Here is a tiny trained network, its code and every weight. The questions are about switching its units off for an input and a class, where a switched-off unit gives its printed mean instead of its output.

import numpy as np


def w(rows, s, z=0):
    codes = np.array(rows[::2]) - 128.0
    scale = np.full(codes.shape[1], s)
    scale[-1] = z or s
    return codes * scale


def norm(h):
    return h / np.sqrt((h * h).mean(-1, keepdims=True) + 1e-5)


def f(y):
    return np.maximum(y, 0)


def log_softmax(a):
    a = a - a.max(-1, keepdims=True)
    return a - np.log(np.exp(a).sum(-1, keepdims=True))


def net(x, mask):
    res = np.array(x, float).reshape(1, 5) / 4 @ E
    u = 0
    for l in range(2):
        y = f(norm(res) @ A[l][:, :-1].T + A[l][:, -1])
        res = res + np.where(mask[u : u + 13], y, B[l][:, -1]) @ B[l][:, :-1]
        u += 13
    return log_softmax(norm(res)[-1] @ U[:, :-1].T + U[:, -1])


A, B = {}, {}
E = w([
[161,148,96,77,79,148,186,233,120,24,171],'x0',
[189,140,135,202,79,194,121,67,38,90,111],'x1',
[154,173,235,103,145,81,105,183,53,140,82],'x2',
[100,170,151,191,131,175,210,188,127,254,182],'x3',
[149,123,150,70,55,179,99,111,167,188,127],'x4',
],0.0088)
A[0] = w([
[211,171,146,117,74,190,210,221,105,47,191,45],'0.n1',
[95,134,131,228,184,120,25,76,107,208,104,17],'0.n2',
[108,129,41,185,181,165,121,142,152,98,99,71],'0.n3',
[238,123,128,211,113,209,139,44,50,114,85,45],'0.n4',
[145,55,78,199,254,87,123,154,62,90,107,31],'0.n5',
[118,180,163,230,103,193,205,124,77,164,175,72],'0.n6',
[90,85,128,122,166,156,142,66,78,152,73,52],'0.n7',
[185,139,199,78,9,193,104,81,168,189,145,13],'0.n8',
[113,166,102,216,253,108,204,128,59,70,147,12],'0.n9',
[46,145,99,225,213,82,165,128,69,97,121,2],'0.n10',
[155,212,225,126,149,104,126,167,7,134,56,28],'0.n11',
[134,99,166,162,141,101,76,41,106,196,156,24],'0.n12',
[60,66,19,176,117,223,164,40,138,110,182,23],'0.n13',
],0.0078,0.0064)
B[0] = w([
[147,106,131,127,178,161,194,58,109,125,59,254],'0.n1',
[186,123,110,98,194,163,241,104,131,98,59,214],'0.n2',
[161,122,181,88,73,79,145,140,149,132,134,163],'0.n3',
[5,70,134,198,111,157,102,177,58,67,145,232],'0.n4',
[121,217,197,70,77,147,118,89,183,78,156,185],'0.n5',
[107,200,67,169,143,104,86,157,96,130,139,235],'0.n6',
[151,126,106,137,145,142,144,138,117,95,98,159],'0.n7',
[103,204,216,105,47,152,123,120,220,96,120,195],'0.n8',
[104,183,195,76,26,154,143,108,186,134,133,202],'0.n9',
[99,179,172,98,81,108,163,137,186,114,115,182],'0.n10',
[189,1,121,165,83,74,129,123,179,167,204,229],'0.n11',
[140,106,116,113,152,164,183,117,125,93,75,186],'0.n12',
[213,32,172,139,107,52,130,137,141,175,186,214],'0.n13',
],0.0093,0.0067)
A[1] = w([
[84,215,74,158,191,169,133,196,125,198,147,14],'1.n1',
[79,128,128,145,196,127,128,38,112,182,70,19],'1.n2',
[23,103,132,38,233,107,119,184,197,165,136,113],'1.n3',
[170,122,95,95,121,153,188,150,100,98,109,16],'1.n4',
[159,143,200,128,155,100,124,189,91,103,112,12],'1.n5',
[140,120,100,96,132,119,15,64,102,35,87,104],'1.n6',
[157,139,99,124,171,144,7,135,118,78,146,13],'1.n7',
[124,128,138,106,96,192,83,110,164,161,103,54],'1.n8',
[163,76,104,136,136,89,87,132,168,72,93,47],'1.n9',
[147,149,146,100,89,199,75,129,155,157,120,3],'1.n10',
[173,116,203,123,147,94,85,151,84,165,110,41],'1.n11',
[158,117,149,170,115,118,180,169,120,174,168,110],'1.n12',
[165,152,79,85,126,164,166,192,105,79,153,29],'1.n13',
],0.011,0.0043)
B[1] = w([
[120,195,74,83,150,63,73,131,120,198,117,177],'1.n1',
[191,118,119,91,174,165,157,123,124,97,58,176],'1.n2',
[84,85,151,243,95,216,105,156,6,25,148,254],'1.n3',
[125,121,162,136,229,146,118,122,147,147,38,185],'1.n4',
[150,101,114,167,103,120,150,80,232,92,188,162],'1.n5',
[84,233,72,113,162,119,110,181,128,254,141,238],'1.n6',
[112,165,64,116,134,85,146,154,85,225,113,141],'1.n7',
[122,186,194,69,112,50,220,146,152,44,143,173],'1.n8',
[156,170,115,117,145,119,117,102,128,208,134,200],'1.n9',
[118,203,142,135,87,90,147,126,159,57,159,164],'1.n10',
[195,45,58,143,141,109,122,115,181,132,192,166],'1.n11',
[125,131,49,9,160,97,55,94,140,151,120,245],'1.n12',
[180,97,199,155,174,120,161,51,164,147,49,177],'1.n13',
],0.0085,0.0068)
U = w([
[158,99,149,114,207,186,213,79,145,116,15,2],'0',
[91,211,209,93,48,137,152,124,193,82,143,195],'1',
[183,2,110,124,106,101,99,119,174,165,200,218],'2',
[95,229,54,103,150,132,70,146,102,212,115,58],'3',
[47,82,138,186,102,209,74,168,38,64,132,198],'4',
],0.014,0.00062)

Each question gives the input, the list of numbers given to net, and the class t.
The units are the neurons (one row each of A and B). Each row of codes is followed by its name. A weight is (code - 128) times the scale printed after its matrix; where a second scale follows, it is the last column's (A, B and U).
mask holds one flag per neuron, layer by layer. A switched-off neuron (its flag False) gives its mean, the last column of its row in B, instead of its output. The means were averaged over made-up inputs and are rounded, as every weight is.
A unit's drop is (log p(t) with every unit on - log p(t) with that unit switched off) / (log p(t) with every unit on - log p(t) with every unit switched off).
The circuit of an input: a set's keep is (log p(t) with only the set's units on - log p(t) with every unit switched off) / (log p(t) with every unit on - log p(t) with every unit switched off). Starting from the 12 units with the biggest drops (on a tie, the unit counted first), units are removed one at a time, each time the one whose removal leaves the highest keep (on an exact tie, the one counted first), for as long as the keep stays at least 0.8.
units of the circuit, in order: the units of the circuit, biggest drop first
most important unit: the unit with the biggest drop
top k neurons: the k neurons with the biggest drops, biggest first
k most important neurons of layer l: the k neurons of layer l with the biggest drops, biggest first
input [-6,2,1,-2,8], class 1: most important unit => 0.n8
input [5,5,5,3,-6], class 1: 2 most important neurons of layer 0 => 0.n9, 0.n2
input [-6,-8,-1,0,8], class 1: 2 most important neurons of layer 0 => 0.n8, 0.n4
input [6,5,3,5,-6], class 0: 2 most important neurons of layer 0 => 0.n1, 0.n8
input [7,1,1,8,-6], class 3: top 4 neurons => 0.n6, 1.n1, 0.n2, 0.n12
input [-1,-3,-5,6,4], class 3: units of the circuit, in order => 0.n11, 1.n1
input [8,-4,-8,3,2], class 0: 2 most important neurons of layer 0 => 0.n1, 0.n11
input [3,1,-8,-7,-4], class 2: 2 most important neurons of layer 0 => 0.n13, 0.n3
input [7,-8,5,7,-2], class 4: top 2 neurons => 1.n3, 0.n2
input [3,0,-6,0,-5], class 2: 2 most important neurons of layer 0 => 0.n13, 0.n8
input [4,0,-1,-8,-7], class 3: top 2 neurons => 1.n6, 0.n8
input [7,-6,-1,-8,-5], class 3: units of the circuit, in order => 1.n6, 1.n9
input [-2,5,-2,-2,-3], class 4: 2 most important neurons of layer 0 => 0.n4, 0.n8
input [-6,-7,-3,-4,7], class 1: top 4 neurons => 1.n8, 0.n4, 0.n1, 0.n8
input [2,8,5,-8,-4], class 3: most important unit => 1.n6
input [6,2,2,-5,-2], class 0: 2 most important neurons of layer 0 => 0.n1, 0.n6
input [-1,7,1,-5,-8], class 1: 2 most important neurons of layer 0 => 0.n5, 0.n9
input [8,8,7,0,-2], class 0: 2 most important neurons of layer 1 => 1.n3, 1.n4
input [-3,-2,-5,-6,-1], class 3: top 3 neurons => 1.n6, 0.n11, 1.n9
input [-1,8,8,7,-5], class 2: 2 most important neurons of layer 1 => 1.n3, 1.n12
input [-4,-8,7,2,2], class 4: top 2 neurons => 1.n3, 0.n13
input [-4,0,-2,-3,-5], class 1: units of the circuit, in order => 0.n5
input [-1,-7,-1,2,-6], class 4: top 2 neurons => 1.n3, 0.n8
input [1,-7,-4,1,-8], class 1: top 2 neurons => 0.n9, 0.n5
input [8,4,0,-6,8], class 0: top 4 neurons => 0.n1, 1.n4, 0.n9, 1.n13
input [3,0,-4,7,-6], class 3: 3 most important neurons of layer 0 => 0.n6, 0.n8, 0.n11
input [-3,8,-3,-2,0], class 4: units of the circuit, in order => 0.n4
input [4,-1,5,4,-4], class 2: top 2 neurons => 0.n11, 0.n2
input [5,7,-8,-8,2], class 2: top 2 neurons => 0.n13, 0.n6
input [-5,-5,8,-2,-7], class 2: top 2 neurons => 0.n11, 1.n11
